Below are the code and all the weights of a small trained network. Each question names an input and a class and asks about switching units off, where a switched-off unit gives its printed mean instead of its output.

import numpy as np


def w(rows, s, z=0):
    codes = np.array(rows[::2]) - 128.0
    scale = np.full(codes.shape[1], s)
    scale[-1] = z or s
    return codes * scale


def f(y):
    return y / 2 * (1 + np.tanh(0.7978845608 * (y + 0.044715 * y**3)))


def log_softmax(a):
    a = a - a.max(-1, keepdims=True)
    return a - np.log(np.exp(a).sum(-1, keepdims=True))


def net(x, mask):
    res = np.array(x, float).reshape(1, 6) / 4 @ E
    y = f(res @ A[0][:, :-1].T + A[0][:, -1])
    res = res + np.where(mask, y, B[0][:, -1]) @ B[0][:, :-1]
    return log_softmax(res[-1] @ U[:, :-1].T + U[:, -1])


A, B = {}, {}
E = w([
[156,253,166],'x0',
[130,128,129],'x1',
[224,159,1],'x2',
[127,128,128],'x3',
[125,129,125],'x4',
[126,129,128],'x5',
],0.013)
A[0] = w([
[128,44,101,40],'neuron 0',
[144,97,131,5],'neuron 1',
[158,116,155,102],'neuron 2',
[146,207,150,31],'neuron 3',
[95,104,99,180],'neuron 4',
[108,91,106,138],'neuron 5',
[72,120,243,107],'neuron 6',
[93,45,81,39],'neuron 7',
[202,156,39,94],'neuron 8',
[84,253,115,43],'neuron 9',
],0.016,0.0029)
B[0] = w([
[180,201,132,204],'neuron 0',
[98,181,180,135],'neuron 1',
[71,186,92,127],'neuron 2',
[152,252,160,184],'neuron 3',
[181,150,173,165],'neuron 4',
[189,126,233,169],'neuron 5',
[79,37,99,248],'neuron 6',
[181,218,143,217],'neuron 7',
[1,22,80,247],'neuron 8',
[158,169,165,201],'neuron 9',
],0.0089,0.016)
U = w([
[2,30,126,6],'0',
[181,225,177,250],'1',
],0.013,0.0013)

Each question gives the input, the list of numbers given to net, and the class t.
The units are the neurons (one row each of A and B). Each row of codes is followed by its name. A weight is (code - 128) times the scale printed after its matrix; where a second scale follows, it is the last column's (A, B and U).
mask holds one flag per neuron, in row order. A switched-off neuron (its flag False) gives its mean, the last column of its row in B, instead of its output. The means were averaged over made-up inputs and are rounded, as every weight is.
A unit's drop is (log p(t) with every unit on - log p(t) with that unit switched off) / (log p(t) with every unit on - log p(t) with every unit switched off).
The circuit of an input: a set's keep is (log p(t) with only the set's units on - log p(t) with every unit switched off) / (log p(t) with every unit on - log p(t) with every unit switched off). Starting from all 10 units, units are removed one at a time, each time the one whose removal leaves the highest keep (on an exact tie, the one counted first), for as long as the keep stays at least 0.8.
circuit, biggest first: the units of the circuit, biggest drop first
k most important neurons: the k neurons with the biggest drops, biggest first
drop of u: that unit's drop, to one decimal
input [-4,-5,3,-8,8,-6], class 1: 2 most important neurons -> (neuron 6; neuron 7)
input [2,7,8,-1,5,1], class 0: circuit, biggest first -> (neuron 8)
input [-4,4,3,-3,-3,7], class 1: 3 most important neurons -> (neuron 6; neuron 7; neuron 0)
input [-2,-4,0,0,-8,-5], class 1: 2 most important neurons -> (neuron 8; neuron 6)
input [6,5,6,-7,-4,8], class 0: 3 most important neurons -> (neuron 8; neuron 7; neuron 0)
input [-8,7,6,-5,7,-4], class 1: 2 most important neurons -> (neuron 7; neuron 0)
input [-4,-7,-3,8,-7,-6], class 1: 2 most important neurons -> (neuron 8; neuron 7)
input [-7,7,-5,2,-5,-7], class 1: 3 most important neurons -> (neuron 8; neuron 7; neuron 0)
input [-4,7,3,0,-2,-8], class 1: 2 most important neurons -> (neuron 6; neuron 7)
input [2,-4,5,3,7,3], class 0: drop of neuron 8 -> 0.3
input [2,-8,5,5,-7,6], class 0: drop of neuron 8 -> 0.3
input [6,-1,8,5,3,8], class 0: drop of neuron 8 -> 1.9
input [-6,0,-1,1,4,-6], class 1: drop of neuron 5 -> 0.0
